m =
0	-10	-7	-13	-3	-3	-2	-6	-7	-3	-8	-6
3	-2	13	-15	-10	-15	-15	28	-4	-35	-4	-28
0	-3	9	-12	-7	-6	-12	10	-2	-20	-4	-13
-8	-5	-24	-1	-17	-18	0	-17	-8	11	-16	4
-9	-10	-22	-6	-1	-8	-5	-13	-12	-7	-10	-8
-1	1	-33	-3	-38	-49	2	4	-9	8	-28	-1
-17	-7	-35	4	-11	-17	-3	-26	-13	7	-15	3
The largest entry in the first row -> 0
The bottom-left entry: -17
What is the second entry on the main diagonal? -2
The entry directly above -38: -1
The top-right entry: -6
The entry directly above the largest entry: -6
What is the last entry, reading row by row? 3
The entry just left of the largest entry: -15
What is the first entry of the smallest entry's row? -1
The smallest entry in the last row is -35
What is the bottom entry of the column that holds the smallest entry? -17
What is the largest entry in the last row? 7
The entry just right of -16: 4
What is the entry just right of 10? -2
What is the largest entry in the first column? 3
The maximum is 28
The second entry on the diagonal from the top-right corner is -4
The entry directly above the smallest entry: -8
What is the last entry of the largest entry's row? -28
The fifth entry, reading row by row -> -3
What is the second entry from the end, reading row by row? -15
The bottom entry of the column that holds the largest entry -> -26
The smallest entry in the first row -> -13
The 3rd entry on the diagonal from the top-right corner is -20
What is the entry just right of 2? 4
The entry just right of the smallest entry: 2
What is the entry just left of -11? 4
The minimum is -49
What is the top entry of the column that holds the smallest entry? -3
What is the 2nd largest entry? 13

Read these off the array that follows. Counting starts at 0.
1) Read off the entry in row 1 and column 2.
2) Read off the entry in the bottom-left corner.
3) Read off the top entry of the column that holds the largest entry.
4) Read off the entry in the top-left corner.
5) Read off the top-right entry.
6) Read off the entry in row 1 and column 0.
7) Read off the top entry of the column that holds the smallest entry.
8) Read off the entry directly above 6.62.
-4.46	4.72	-5.28	-4.31	1.18	1.92	-1.22	-3.08	1.63	-1.27	1.32	3.03
-1.01	4.84	-2.75	-2.64	-1.06	0.00	2.69	-4.42	0.45	0.95	0.13	4.04
0.00	0.00	-0.54	-6.71	0.00	0.00	0.00	-1.28	1.86	0.00	1.37	3.37
-3.10	5.18	-3.83	-5.70	-0.93	0.00	0.20	-3.41	0.41	0.00	0.20	4.02
-0.26	6.62	-1.84	-5.34	1.44	-1.34	2.33	-3.36	0.41	-2.05	-0.82	2.68
-2.49	5.08	-3.44	-4.92	-1.44	1.17	1.10	-4.22	-0.42	-0.51	0.05	4.22
-1.97	2.89	-4.00	-2.48	-0.57	-1.70	0.00	-0.26	-1.83	-0.42	2.29	4.03
0.09	4.49	0.00	-4.30	1.03	0.00	1.75	2.87	0.05	0.03	1.67	2.73
-2.84	5.62	-4.95	-3.38	3.48	-0.84	-0.99	0.00	4.86	0.71	1.51	1.98
-0.63	3.75	-3.49	-3.21	-0.61	-2.03	3.00	-0.77	-1.90	-1.25	1.10	0.00
-0.10	5.31	-1.08	-5.68	0.20	-2.25	0.00	1.06	-1.01	0.00	1.27	4.09
1) -2.75
2) -0.10
3) 4.72
4) -4.46
5) 3.03
6) -1.01
7) -4.31
8) 5.18

X = [[0.005, -0.012, -0.002, 0.043, -0.043], [0.002, -0.027, 0.087, -0.181, 0.118], [0.027, -0.060, 0.188, -0.038, 0.041], [-0.005, 0.049, -0.136, 0.089, 0.009], [0.044, 0.023, -0.062, -0.046, 0.059], [0.000, 0.031, -0.009, 0.069, -0.003], [0.009, 0.059, -0.076, -0.001, 0.065], [0.028, 0.041, -0.049, 0.053, -0.002], [-0.014, 0.040, -0.090, 0.047, 0.025], [0.012, 0.027, -0.043, 0.097, -0.045], [-0.023, -0.024, -0.017, -0.132, 0.153], [0.003, -0.030, 0.083, 0.018, 0.006], [0.031, -0.016, 0.040, 0.119, -0.127]]
Which number is the entry just right of 0.005? -0.012
The entry just left of 0.049 -> -0.005
The entry just right of the largest entry is -0.038
Which number is the entry just left of -0.136? 0.049
The minimum -> -0.181
The entry just right of -0.017 is -0.132
The entry at the centre: -0.076
The entry just left of 0.069 -> -0.009
The entry just right of 0.044: 0.023
The entry just right of the centre entry -> -0.001

Questions about the table below.
1) The bottom-left entry?
2) The last entry in the row that holds the smallest entry?
3) The first entry of the largest entry's row?
4) The third entry on the main diagonal?
5) The entry directly below -5.74?
6) The entry directly below the largest entry?
7) The entry directly above 0.93?
8) The entry directly above 0.12?
-2.67 0.91 3.73 -3.12 -8.36 0.37 0.19 -4.98 8.14 -6.37 4.22 1.04 1.51
0.38 -0.06 6.28 -0.76 0.06 1.28 -0.66 -1.21 0.64 -6.34 1.18 -1.32 2.37
-0.21 -0.44 2.26 -0.37 0.88 0.82 -2.04 1.26 -0.28 -3.27 0.80 -0.31 1.08
6.42 4.45 -1.55 1.18 -3.90 -0.98 -4.20 -1.53 5.05 -5.74 -0.73 -0.62 1.34
3.60 -1.50 -0.13 -0.18 -2.64 -1.44 2.33 -1.55 -3.07 1.04 0.79 -1.20 0.08
-1.34 -0.07 1.89 0.25 0.45 0.53 -1.65 0.83 0.61 -3.08 1.10 -0.71 1.50
0.43 -0.69 -0.17 -0.16 -0.86 -0.50 0.93 -0.97 -0.83 0.02 0.19 -0.24 -0.06
1.92 1.90 -0.03 0.19 1.28 1.28 -1.74 1.62 1.50 -0.37 0.12 -0.36 0.31
1.55 0.64 -0.31 -0.82 0.11 -0.07 2.59 0.86 -0.18 1.03 0.72 0.51 1.68
1) 1.55
2) 1.51
3) -2.67
4) 2.26
5) 1.04
6) 0.64
7) -1.65
8) 0.19

Read these off the matrix that follows. Rows and columns are numbered from 0.
1) What is the entry in row 0 and column 2?
2) What is the entry in row 0 and column 0?
3) What is the entry in row 2 and column 0?
4) What is the entry just left of the largest entry?
5) What is the entry at row 1, column 0?
6) What is the entry just left of -2.83?
7) What is the entry just left of -2.49?
8) What is the bottom-right entry?
-0.74 6.32 4.65 -2.79 4.39 -0.17 -3.42 -3.03 -1.89 -2.22 -2.34 0.65 8.36
4.23 2.65 1.50 -2.36 3.06 -2.49 2.31 -1.95 -2.04 -1.78 -1.56 -0.55 4.21
-6.66 2.74 3.54 3.56 1.99 3.69 -4.51 1.98 0.19 1.56 1.74 1.19 1.67
-3.76 -5.17 -4.17 2.93 -4.78 1.50 2.47 4.29 3.87 3.15 4.08 1.59 -7.19
-6.68 1.62 1.09 0.10 0.47 1.44 -8.03 -0.98 2.47 -0.10 -0.89 1.33 1.50
-4.82 2.88 2.78 0.45 2.07 0.46 -5.59 0.07 2.01 0.18 0.30 0.67 3.53
5.28 -2.46 -3.28 -3.96 -2.98 -2.83 5.13 -2.67 -1.15 -2.28 -2.32 -1.21 -2.16
1.73 -6.16 -5.86 1.12 -5.37 1.15 5.22 1.67 0.82 2.24 1.42 0.09 -7.66
1) 4.65
2) -0.74
3) -6.66
4) 0.65
5) 4.23
6) -2.98
7) 3.06
8) -7.66
